Below are the code and all the weights of a small trained network. Each question names an input and a target symbol and asks about switching units off, where a switched-off unit gives its printed mean instead of its output.

import numpy as np


def w(rows, s, z=0):
    codes = np.array(rows[::2]) - 128.0
    scale = np.full(codes.shape[1], s)
    scale[-1] = z or s
    return codes * scale


def norm(h):
    return h / np.sqrt((h * h).mean(-1, keepdims=True) + 1e-5)


def f(y):
    return np.maximum(y, 0)


def softmax(a):
    e = np.exp(a - a.max(-1, keepdims=True))
    return e / e.sum(-1, keepdims=True)


def log_softmax(a):
    a = a - a.max(-1, keepdims=True)
    return a - np.log(np.exp(a).sum(-1, keepdims=True))


def net(x, mask):
    ids = ['γηθξστψ'.index(c) for c in x.split()]
    T = len(ids)
    res = E[ids] + P[:T]
    u = 0
    for l in range(2):
        q, k, v = (norm(res) @ M[l].T for M in (Q, K, V))
        z = softmax(np.where(np.tri(T) > 0, q @ k.T / 3**0.5, -1e9)) @ v
        res = res + np.where(mask[u], z, O[l][:, -1]) @ O[l][:, :-1]
        u += 1
        y = f(norm(res) @ A[l][:, :-1].T + A[l][:, -1])
        res = res + np.where(mask[u : u + 4], y, B[l][:, -1]) @ B[l][:, :-1]
        u += 4
    return log_softmax(norm(res)[-1] @ U[:, :-1].T + U[:, -1])


Q, K, V, O, A, B = {}, {}, {}, {}, {}, {}
E = w([
[78,139,135,6,189,160,77],'γ',
[182,116,160,102,163,156,14],'η',
[115,84,116,232,193,178,110],'θ',
[118,14,122,130,201,85,192],'ξ',
[103,136,40,107,80,135,124],'σ',
[188,124,97,100,133,46,121],'τ',
[119,141,146,85,69,57,64],'ψ',
],0.02)
P = w([
[90,49,2,113,58,165,25],'0',
[133,72,65,105,52,157,74],'1',
[155,79,88,119,65,149,91],'2',
[160,93,91,110,78,146,102],'3',
[177,109,106,110,87,145,115],'4',
[169,131,90,115,103,145,118],'5',
[178,146,102,116,126,139,122],'6',
[182,160,120,105,141,136,131],'7',
[180,179,122,112,142,134,136],'8',
[183,184,133,102,155,132,152],'9',
[173,200,135,110,173,131,150],'10',
[173,215,129,110,184,122,152],'11',
[181,176,131,81,171,130,162],'12',
],0.0075)
Q[0] = w([
[158,5,223,198,166,143,77],'L0H0',
[157,74,110,86,227,67,83],'L0H0',
[111,117,70,112,217,178,114],'L0H0',
],0.019)
K[0] = w([
[154,11,248,254,237,139,117],'L0H0',
[197,158,217,48,222,13,145],'L0H0',
[109,148,115,53,251,209,129],'L0H0',
],0.013)
V[0] = w([
[105,234,134,124,138,159,200],'L0H0',
[54,115,175,110,129,159,189],'L0H0',
[89,170,67,157,159,10,161],'L0H0',
],0.013)
O[0] = w([
[235,186,27,189,27,8,90,5],'L0H0',
[101,255,88,219,169,4,136,25],'L0H0',
[232,131,240,64,116,103,238,114],'L0H0',
],0.0062,0.011)
A[0] = w([
[105,160,53,114,32,191,224,76],'L0N0',
[109,167,73,255,172,183,158,135],'L0N1',
[156,159,202,189,216,219,189,174],'L0N2',
[50,123,197,94,16,80,83,7],'L0N3',
],0.0099,0.0014)
B[0] = w([
[89,105,46,115,3,67,92,163],'L0N0',
[157,117,80,240,134,179,197,145],'L0N1',
[157,76,62,135,175,69,74,185],'L0N2',
[120,182,229,155,95,171,125,254],'L0N3',
],0.012,0.0068)
Q[1] = w([
[130,174,119,206,107,112,149],'L1H0',
[131,49,70,253,88,43,203],'L1H0',
[75,126,81,148,78,88,227],'L1H0',
],0.025)
K[1] = w([
[66,137,101,133,115,138,131],'L1H0',
[33,112,172,93,144,216,19],'L1H0',
[4,120,198,120,143,127,196],'L1H0',
],0.017)
V[1] = w([
[79,72,122,83,180,107,246],'L1H0',
[172,166,145,43,120,166,80],'L1H0',
[181,201,159,167,185,190,89],'L1H0',
],0.014)
O[1] = w([
[240,136,116,214,92,88,177,209],'L1H0',
[127,190,89,137,158,245,110,253],'L1H0',
[68,46,144,136,160,235,147,14],'L1H0',
],0.011,0.0068)
A[1] = w([
[45,117,69,155,185,155,92,6],'L1N0',
[115,107,216,69,101,113,126,177],'L1N1',
[79,131,118,82,166,208,95,80],'L1N2',
[125,110,125,130,4,56,119,90],'L1N3',
],0.017,0.0022)
B[1] = w([
[155,177,76,133,57,159,247,198],'L1N0',
[131,182,53,240,122,93,166,227],'L1N1',
[136,111,199,140,130,22,87,246],'L1N2',
[51,104,167,4,177,178,146,201],'L1N3',
],0.014,0.013)
U = w([
[107,181,50,37,111,72,63,250],'γ',
[134,77,189,148,162,104,1,228],'η',
[217,140,91,154,103,191,96,199],'θ',
[98,67,79,178,168,84,159,222],'ξ',
[95,88,139,49,105,194,90,110],'σ',
[213,86,204,43,174,108,172,4],'τ',
[123,188,228,141,62,119,146,20],'ψ',
],0.0062,0.0014)

Each question gives the input, a string of symbols that net reads in full, and the target symbol t.
The units are the heads (3 rows each of Q, K, V and O) and the neurons (one row each of A and B). Each row of codes is followed by its name. A weight is (code - 128) times the scale printed after its matrix; where a second scale follows, it is the last column's (O, A, B and U).
mask holds one flag per unit, layer by layer, with each layer's heads first. A switched-off unit (its flag False) gives its mean, the last column of its rows in O or B, instead of its output. The means were averaged over made-up inputs and are rounded, as every weight is.
A unit's drop is (log p(t) with every unit on - log p(t) with that unit switched off) / (log p(t) with every unit on - log p(t) with every unit switched off).
The circuit of an input: a set's keep is (log p(t) with only the set's units on - log p(t) with every unit switched off) / (log p(t) with every unit on - log p(t) with every unit switched off). Starting from all 10 units, units are removed one at a time, each time the one whose removal leaves the highest keep (on an exact tie, the one counted first), for as long as the keep stays at least 0.8.
circuit, biggest first: the units of the circuit, biggest drop first
most important unit: the unit with the biggest drop
k most important neurons: the k neurons with the biggest drops, biggest first
k most important neurons of layer l: the k neurons of layer l with the biggest drops, biggest first
drop when u is switched off: that unit's drop, to one decimal
input ψ ψ τ γ η σ ξ η θ σ ψ θ η, target ξ: most important unit : L0N0
input τ ξ γ ψ, target τ: 2 most important neurons : (L0N2, L1N3)
input τ ψ ψ θ ψ τ τ γ ψ ψ, target θ: 2 most important neurons : (L1N2, L0N3)
input ψ ψ η σ τ γ, target θ: circuit, biggest first : (L0H0, L0N3, L1H0, L1N2)
input ψ ξ ψ η η ξ ψ, target τ: circuit, biggest first : (L1H0, L1N3)
input ψ ψ η τ ψ γ, target θ: 2 most important neurons of layer 0 : (L0N3, L0N0)
input θ ψ γ σ γ ψ ψ ψ η, target γ: 2 most important neurons : (L0N0, L0N3)
input γ η γ, target ψ: 2 most important neurons : (L1N0, L1N2)
input ξ ψ η ξ ψ η θ ψ, target ξ: circuit, biggest first : (L0N1, L1N1, L1H0)
input η ψ η ψ γ ψ η ψ ψ ψ ψ, target η: circuit, biggest first : (L1H0, L1N2, L1N0, L0H0)
input ψ ψ ψ γ ψ ψ ψ τ γ ψ, target θ: 3 most important neurons : (L0N3, L1N2, L1N3)
input η ψ γ η ψ θ ψ γ, target ξ: 3 most important neurons : (L0N1, L0N0, L1N1)
input ψ ψ σ η η ψ η ψ ψ σ ψ θ σ, target σ: 3 most important neurons : (L0N0, L1N3, L1N1)
input τ τ ψ ψ ψ ψ θ ψ, target ξ: most important neuron : (L1N1)
input η τ σ ψ η γ, target γ: 2 most important neurons of layer 0 : (L0N0, L0N3)
input ψ ψ η γ η γ ψ σ η γ σ η τ, target θ: drop when L1N2 is switched off : 0.5
input η η ψ η ψ, target η: drop when L1N0 is switched off : 0.3
input η θ τ ψ ψ ξ ψ θ ψ γ ψ η, target ξ: drop when L1N0 is switched off : 0.0
